[[-46   7  20 -24 -25]
 [ 16  18  41 -47 -30]
 [-23  17  -6  -2 -79]] Out: 41

[[-40  15 -34  20  -7   6]
 [ -5 -82  20 -31 -42 -28]
 [  8 -24 -42  43   7  28]] Out: -31

[[-48  -9 -25 -19  49  52 -25]
 [-13  -6 -80 -20 -48  -9 -25]
 [ 21 -13  -6 -80 -20 -48  -9]] Out: -48

[[-44 -39  -5  34  46]
 [  0   0 -13 -11   9]
 [ -2  41   1   3  69]] Out: -13

[[-41  81  14   6]
 [-41  46  50   6]
 [-41  81  14   6]] Out: 46

[[-17  20 -56 -66  -9]
 [-47   7 -88 -80 -43]
 [-42  12  44  63 -38]] Out: -88

[[ -1  24 -12  65 -56  50]
 [  4   0 -36 -13  -5 -58]
 [ 54 -48  46  31 -40  31]] Out: -13

[[ -8 -39  43  70  12 -17 -73]
 [ 56  52 -21 -18 -52  10   8]
 [ 27  11  56 -34  34 -10 -72]] Out: -52

[[-27 -15   8  18 -79  55]
 [ 26 -59  24  -8  38  -4]
 [  3  80  36 -49  59  66]] Out: -8
---
[[-21 -21 -14  19 -23 -85 -28]
 [ 44  -8 -44 -56  -3 -55 -34]
 [ 45  -4  20 -46  10  18  -6]] -> -14

[-75 -60 -18 -45  33 -13] -> -18

[[  8  10   3  17  12  25   2]
 [ 37  45 -15  52  42  70   8]
 [  5  -6 -18   4  11   3  -3]] -> 3

[-34 -33  30 -67 -26  27] -> 30

[[  9 -43  11  -8  24]
 [-68 -84  46  56  38]] -> 11

[ -9 -36  37  70] -> 37
---
[-47  -3 -24  65  58 -29  36] 36
[-50  -6 -34  10 -64  35] 35
[-62 -31  10   9   5] 5
[ 51 -23 -57  41 -87 -83 -61] -61
[-38 -72  60  26  38] 38
[ 55 -34 -82 -10] -10
[ 75  44  20 -17  22 -29] -29
---
array([[133, 127, 100, 141,  58],
       [124, 112, 194, 162,  79],
       [129, 134,  96, 113, 145]]) Answer: 112

array([[ 579, -443, -899,  497,  135,  107],
       [  78,  -23, -441,  341, -109,  588],
       [   0, -118,  136,  217,  614, -115]]) Answer: -23

array([[46, 54, 29, 17, 84, 76],
       [46, 72, 56, 53, 61, 41],
       [52, 57, 27, 30, 71, 54]]) Answer: 72

array([[404, 783, 430, 632, 217, 469, 258],
       [400, 969, 715, 901, 774, 792, 639],
       [ 52, 672, 408, 731, 206, 265, 386]]) Answer: 969

array([[4, 8, 6, 6, 9, 6],
       [4, 4, 5, 2, 5, 8],
       [6, 0, 7, 0, 5, 5]]) Answer: 4

array([[ 573,  738,  566,  207,  511,  179],
       [-548, -654, -567, -527,  476, -636],
       [ -89,  872,  667,  592, -348,  285]]) Answer: -654

array([[48, 23, 47, 44, 49],
       [44, 74, 83, 55, 27],
       [78, 70, 56, 61, 75]]) Answer: 74
---
[[241, 254, 436, 881],
 [-942, 37, -361, -358]] value 37

[340, -729, -160, 674, -313, 34, -249] value -313

[[67, 42, 47, 19],
 [56, 29, 77, 35]] value 29

[[10, 79, 48, 27, 57],
 [10, 41, 59, 55, 16],
 [10, 86, 30, 53, 46]] value 30

[1924, 7385, 8170, 4316, 5091, 6068] value 4316

[58, 90, 49, 51, 22, 45] value 51

[[35, 86, 34, 83],
 [18, 22, 78, 8],
 [63, 86, 7, 97]] value 86
---
[ 0.021 -0.036  0.080 -0.150  0.170  0.074] ==> 0.021

[ 0.104  0.046 -0.122  0.055] ==> 0.055

[-0.02  0.01 -0.11  0.06  0.14] ==> 0.01

[[-1.06 -1.92 -0.13  0.10 -1.59 -0.98]
 [-1.86  1.99 -0.51 -1.11 -0.28 -0.94]] ==> -1.59

[[-1.372  1.454 -1.811 -0.186  1.315]
 [ 0.243 -1.959  0.968  0.095 -1.109]] ==> -1.372

[[  0.804  11.334 -13.290 -15.402 -10.613  13.719]
 [ 13.713  20.472   7.994  -4.137  13.017  -4.044]] ==> -10.613

[ 0.054 -0.184 -0.034  0.110  0.145] ==> 0.054

[ -38.602  104.829 -171.826 -157.854] ==> -38.602

[-10.57  -5.30   3.09   9.43  10.18  -7.03] ==> -5.30

[[-0.80 -0.87 -1.02  0.39  1.66  1.86  0.35]
 [-1.28 -0.42  0.64  2.18  1.47 -0.52 -1.20]] ==> -1.02
---
[[-33 -73 -15 -12  12 -10]
 [ 34  41  44  51 -19 -19]
 [ 48   3 -65  35  16 -37]] value -19

[[-54 -39 -67   3  -7 -80]
 [  8 -26 -37 -44 -53 -76]] value -53

[[-29  46 -36  56]
 [ 60  32  77  25]
 [-11 -69 -16 -76]] value 77

[[-28   5  18  24  32]
 [-34 -48   5  20  64]
 [ 24  32   0 -34 -48]] value 20

[[-67  57  57 -75  70  64 -74]
 [ 77 -22 -23  87 -48 -32  73]] value -32

[[ -1 -40 -25 -14]
 [  7  -6   2 -73]] value 2

[[-60 -27  30 -53  10  -8 -73]
 [-18 -65  27  -7  -8 -31   0]
 [ 45  40 -38   1 -18  23  43]] value -31

[[-68  65  57  58 -68 -82  75]
 [  0   0  18  21  -1 -34  25]
 [ 42 -36  29  32  44 -21  27]] value -34

[[-41  -6 -82  62 -47]
 [ 12 -76  80  43  61]] value 43

[[ 15 -15  -3  64 -33 -60]
 [ 19 -14  -6  56 -37 -63]] value -37
